Two labels a row
[-1 12 -19 1 -11 54 -26 -16 9 -7 8 -86 -6 38 22 -11 13 -16 20 -27 -24 5 24 13 28 -13 -22 23 30 61 0 -3 -17 14 45 16 -28 8 -20 -8 21 -2 -4 66 -37 -26 50 -21 5 7 -2 -5 -8 -19 2 -3 -3 14 17 -12 -8 20 18 20 1 13 1 11 -6 17 -7 2 9 -12 -7 -13 4 6 3] => qd + [88]
[36 23 -11 -7 -2 34 -16 -17 9 4 22 -8 -15 9 30 -45 33 15 8 -13 -2 -1 9 3 4 2 6 -11 -12 41 11 27 -1 14 26 38 1 -13 -6 -21 1 -6 4 57 -24 -15 22 -25 7 14 -34 -10 -7 -18 -23 4 -9 10 10 -27 0 14 5 1 4 37 -12 -2 -13 -12 1 -9 8 -2 -25 0 34 11 -3] => qd + [88]
[9 9 -7 2 0 38 -3 -1 -3 3 10 -41 -11 13 6 -11 3 13 13 -8 -7 -9 0 -10 14 -8 -9 19 8 39 -1 11 -3 15 26 -3 4 15 -17 11 11 -2 -11 45 6 -17 15 -9 3 13 15 -4 5 -18 -8 9 -23 3 4 -6 7 6 -3 8 21 -6 -9 8 3 -17 -13 -8 16 -7 -2 -4 -4 5 7] => qd + [88]
[-1 11 -18 15 6 21 22 42 -14 5 27 6 12 -10 18 -10 -15 -16 -15 -29 14 11 -16 -24 -2 -10 -7 1 -3 15 27 6 22 18 -4 -16 -20 -5 -33 9 -4 22 -1 34 -13 0 -25 -1 -4 6 25 -10 16 -20 -13 4 -6 -13 -15 -10 -2 10 2 8 27 -13 2 8 -17 -11 2 -19 36 -6 -10 5 1 22 5] => qd + [85]
[-4 19 -4 14 1 11 30 7 -9 18 15 -6 3 -10 19 -7 -3 -25 1 -20 27 6 -3 2 -15 -15 -5 -7 4 -2 4 10 7 2 -9 -5 -16 -12 -40 10 -16 6 -9 36 -30 -5 -12 -1 -2 18 39 -17 1 -17 -16 3 2 -25 -14 -20 1 6 6 -10 14 0 -17 11 -31 -21 -13 -18 11 -10 -26 9 12 28 3] => qd + [85]
[-3 14 -2 3 4 40 -2 21 5 3 84 -11 -19 4 -13 -11 -2 -46 -9 -4 -3 5 10 21 14 -7 7 -7 22 37 -4 -5 2 9 8 2 -7 -12 -31 8 0 14 -20 16 -23 -2 3 -13 -12 -5 -2 -4 -7 -13 0 -7 7 8 -8 -13 -10 5 5 -10 8 9 -13 16 4 12 -31 -5 16 -9 -1 -6 24 4 10] => qd + [88]
[14 11 -12 -1 -9 28 -16 -31 1 -20 6 -44 -21 36 17 -11 26 7 21 -22 -15 5 14 -5 -9 -26 -4 17 -2 82 14 -3 -24 -22 7 23 9 17 6 -15 12 3 5 43 -17 -7 29 -11 16 5 -12 4 -5 -5 5 7 -3 17 9 -10 7 -1 10 2 -2 -3 -10 14 -3 0 3 -3 -18 -13 -3 13 -18 -3 1] => qd + [88]
[-9 12 8 8 4 7 18 34 -14 17 7 16 -7 -8 -11 -25 -8 -33 -13 -4 28 0 -7 -17 -2 -9 -2 -15 -3 -7 4 -9 15 3 -8 -4 -17 -17 -23 17 -19 6 -11 -7 -11 3 -3 -1 -12 10 33 -2 9 -14 -1 -1 7 -10 -17 4 1 14 2 -3 10 1 -19 18 -9 -4 -9 -11 9 -9 -14 5 17 9 7] => qd + [85]
[17 0 -3 11 -1 17 -2 -13 4 12 3 -21 -11 21 26 -18 8 29 6 -30 6 0 -6 -8 -25 -19 4 5 -14 13 6 11 9 -3 10 16 1 -2 0 -15 0 -12 -58 32 -16 7 10 -23 29 12 4 -10 7 -13 -7 6 -3 -5 0 -26 -9 5 2 4 17 -8 -11 -17 -27 -7 12 -22 3 -5 0 4 13 12 -9] => qd + [85]
[16 6 -12 -5 4 -4 -3 -6 -17 2 8 35 -52 -21 8 13 -6 -4 3 4 33 -20 10 -8 -27 -18 12 -17 -34 0 20 -11 -5 34 -46 11 19 15 -6 21 -2 47 4 -28 4 20 -12 17 2 1 -14 -1 8 9 0 -1 -1 -3 -3 -31 14 -4 -9 -6 -1 -13 -17 7 -31 -22 15 -15 -2 -4 -6 11 -35 -13 16] => jj + [85]
[5 11 -8 7 6 7 2 2 -1 9 -2 6 -18 2 5 -16 4 -5 -20 -15 20 -2 6 0 -21 -9 8 -12 -6 7 24 8 6 13 -26 11 0 -17 -15 7 -13 10 -8 19 -24 10 -17 -4 -4 5 -16 -9 6 -6 -8 -7 5 -8 -3 -22 3 -3 -9 -31 7 3 -12 -3 -19 -12 -3 -16 0 -7 -17 3 11 1 12] => qd + [85]
[19 14 -1 20 4 8 24 13 -2 14 5 17 -1 -4 -1 -12 -7 4 -8 -7 18 -9 -1 -21 -14 -12 0 3 -13 -11 9 16 17 -5 -14 1 -1 -6 -12 -4 -18 1 8 -11 1 2 -10 11 -3 15 26 2 8 -5 -14 -2 -3 -12 -3 -2 11 9 -1 3 8 0 -3 15 -2 3 3 -17 13 -10 2 19 5 -3 2] => qd + [85]
[-2 9 0 11 -7 42 0 -23 22 24 18 15 -17 -31 41 -41 12 -21 -3 -8 23 6 2 15 -11 -23 1 -58 -15 -4 8 25 1 -1 -1 34 -11 26 14 -12 46 37 17 33 -11 15 30 -1 -10 36 -26 -2 6 -12 -42 3 12 -38 -2 -10 12 13 14 -16 18 19 -34 -4 -9 -12 24 -2 -12 -3 -26 20 46 22 7] => jj + [85]
[-4 18 -9 -12 12 52 -4 6 0 -6 -1 -75 -23 14 2 -11 30 -50 -2 -9 -15 -9 10 31 10 -3 -1 -22 55 -3 13 -10 -9 18 13 -27 2 -5 0 17 25 9 -56 44 -12 18 19 17 -14 -6 -13 -2 -4 2 19 5 -1 10 9 11 5 -7 -1 -23 -3 2 -29 5 -14 -11 -14 4 -8 -10 -2 -8 9 8 4] => jj + [88]
[7 12 3 13 -3 15 17 23 -11 15 3 -10 -16 8 3 -13 23 -25 -6 -21 20 0 -11 -13 -13 -10 -7 -1 7 0 0 -20 8 6 0 -10 -10 0 -14 6 -13 4 -2 21 7 8 -3 15 -3 23 49 -12 3 -30 6 -1 2 -19 -4 -6 6 8 5 -2 14 -12 -15 8 -16 -12 3 -17 10 -13 -16 30 5 2 4] => qd + [85]
[18 -6 -7 -1 13 -14 -6 -28 0 12 11 17 5 -18 31 5 0 22 7 -1 24 -18 8 -4 -17 -3 14 -12 -29 0 14 4 6 26 -10 5 26 -9 -11 10 4 27 -5 17 1 5 5 6 12 6 -27 -15 -2 15 -16 6 -3 -5 16 -31 5 -6 -18 -18 1 5 -20 -6 -23 -30 15 -17 -5 6 -17 11 -18 1 0] => jj + [85]
[12 0 -8 -12 -11 -24 24 -7 1 14 13 89 -12 -32 19 8 -29 2 0 9 40 1 8 -10 -29 -10 14 -26 -59 -5 8 20 5 10 -16 45 11 20 -14 8 -1 29 27 -55 1 5 -11 -1 -10 13 -5 7 19 15 -27 -9 10 -18 -8 -30 24 -1 -3 16 -5 7 -5 10 -9 3 23 -27 8 7 -16 18 -5 -2 17] => jj + [85]
[8 -1 0 1 2 -11 5 6 -22 16 13 45 2 -11 13 -28 -18 18 3 -15 25 0 5 -13 -31 4 10 7 -25 26 3 12 28 -10 3 24 -1 -31 -33 -1 -28 -7 -5 17 -26 -17 -1 2 16 16 0 -12 11 -15 -17 9 -10 4 -14 -35 0 5 -12 11 18 -2 -6 -4 -31 -6 1 58 21 -5 -16 -6 9 1 -7] => qd + [85]
[3 20 -23 17 0 34 -62 23 -17 -11 8 -76 -11 42 -5 -21 22 -22 0 -36 -1 8 -4 -3 -11 -13 -1 -2 33 29 3 -10 -3 13 -2 1 -25 -7 -3 14 -19 9 -29 54 -34 4 21 -4 14 2 9 0 -20 -8 13 5 -7 18 -4 -4 -6 1 8 -3 8 -10 -21 2 -11 3 -5 -8 2 -15 -6 -2 9 24 -10] => qd + [88]
[3 2 7 12 1 10 6 41 -13 20 13 14 -21 4 -27 -31 3 -19 -7 -12 -6 -16 -14 -1 -20 3 1 1 25 21 -19 -3 12 -9 -1 -22 -3 -34 -15 15 -21 -2 -25 24 0 10 9 -7 1 18 23 -2 -4 -29 -1 12 -3 5 -10 -14 12 -2 3 -8 28 -9 -9 -5 -10 -5 -18 -14 12 8 -6 -3 18 16 1] => qd + [85]
[7 -2 4 -10 5 -14 17 17 -13 25 17 58 6 -20 13 -21 -13 14 1 2 34 -10 -7 -10 17 2 7 11 -16 -8 -3 20 27 -13 -12 -11 -2 -32 -7 1 -28 -9 4 -15 9 3 -13 8 3 14 19 -5 14 -21 -18 17 2 -13 -24 -20 10 3 -6 -2 11 -7 58 1 -9 -26 -6 -18 14 -9 -12 9 5 -10 -1] => qd + [85]
[4 -5 2 0 5 -34 18 2 -10 19 6 77 5 -48 31 0 -31 -11 -9 28 49 -18 0 26 -13 -1 -3 -9 -19 -20 5 -28 11 -4 -21 9 -3 -22 -47 3 -13 18 -8 -22 -7 -14 -22 29 -1 7 -3 -4 14 -5 -21 15 -6 -10 -15 -24 7 -1 -16 -7 3 12 -7 15 -13 -21 -10 -10 17 6 -22 4 -3 -4 3] => jj + [85]
[9 1 -3 1 9 -12 11 1 -19 14 14 36 9 -8 5 -15 -13 -1 -6 -5 30 -4 2 5 -13 -6 -3 1 -9 8 -6 11 21 -4 -5 12 -4 -18 -35 -3 -17 -14 -4 32 -19 -14 1 -2 6 13 3 -14 12 -24 -28 10 -3 -10 -24 -36 -14 8 -8 -11 18 2 -5 1 -24 -17 -6 -15 19 3 -18 -10 11 10 -5] => qd + [85]
[1 -3 15 -1 1 9 20 33 2 28 34 51 -15 -15 -2 -22 -25 -30 -8 -16 30 0 7 -7 -26 -10 6 -14 -8 32 -6 13 20 1 2 16 0 -13 -28 17 -10 31 -1 -9 -15 -2 3 -20 -11 30 6 -10 14 -18 -18 -3 9 -7 -18 -32 4 12 8 12 20 6 -10 20 -20 20 -10 -29 36 -3 -15 4 25 17 -11] => qd + [85]
[17 -6 -8 -1 3 28 -20 15 2 -7 -11 -91 -15 53 -2 3 29 21 -1 -39 -36 -2 -5 -26 4 1 4 31 16 31 -2 -14 -9 14 27 -12 6 21 26 24 12 -17 -5 29 4 5 25 -4 2 -21 9 -3 -6 8 26 -6 -8 18 3 -4 1 -1 -10 8 7 -22 1 -24 -15 1 13 -5 1 -10 23 1 -13 6 0] => qd + [93]
[20 -1 -3 0 -14 7 3 22 -8 25 16 14 -30 13 2 -22 1 2 2 -30 42 -30 8 -11 -36 -10 12 -2 -10 30 7 14 11 25 1 4 10 -5 -12 12 1 29 -10 19 -6 15 18 0 7 19 12 -9 1 -16 -10 11 -12 -5 2 -43 17 4 -10 -1 22 -23 -25 -2 -38 -13 6 -35 15 -14 -9 12 1 0 6] => jj + [85]
[18 -3 -2 5 9 -11 9 -21 -1 15 13 -5 10 -11 22 -27 -1 34 5 -10 21 -6 -3 -16 -17 7 -3 4 -25 -6 11 11 16 10 0 4 -6 -23 -18 -12 -11 -11 -30 39 -12 -14 -10 -7 6 6 -1 -15 7 -9 -15 21 -15 -3 -8 -27 -5 8 -15 0 12 -4 -4 -8 -28 -25 7 -6 7 -4 -20 1 0 6 -7] => qd + [85]
[-3 6 -1 10 5 29 -11 22 18 -2 -5 -51 -29 34 -17 -19 22 -25 -7 -27 -15 -4 10 -10 -7 -3 13 -4 22 26 -3 -5 -11 9 13 -2 4 -2 15 20 2 3 -17 10 -6 2 39 -13 -18 -3 -13 2 -10 -7 13 -14 7 20 14 -2 6 -3 10 -7 7 -5 1 -19 -2 21 1 -8 5 -19 8 -3 15 -4 11] => qd + [88]
[2 7 -2 8 3 -14 21 28 -17 27 9 19 5 -11 5 -10 -12 -3 9 -8 29 -5 -6 -17 -20 -19 -4 11 -6 21 5 3 16 19 -10 -10 -12 -7 -37 12 -17 -1 -5 28 -16 -13 -1 16 17 15 32 -15 13 -15 -8 24 -18 2 -15 -30 -3 8 2 5 21 -14 -5 18 -24 -17 -9 -19 23 -21 -12 1 -7 4 -2] => qd + [85]
[-1 3 -3 2 -3 7 13 -12 -4 24 15 31 -8 30 13 -16 -14 -7 -9 -8 19 4 -5 -1 -12 -2 2 -11 -15 12 7 20 17 -4 2 12 -2 -9 -8 -2 -8 8 2 0 -6 3 -8 -5 -9 11 0 2 4 -4 -13 -4 4 -16 -13 -16 10 -2 0 -3 7 14 -16 2 -15 -1 -11 -19 21 -9 -12 8 21 6 11] => qd + [85]
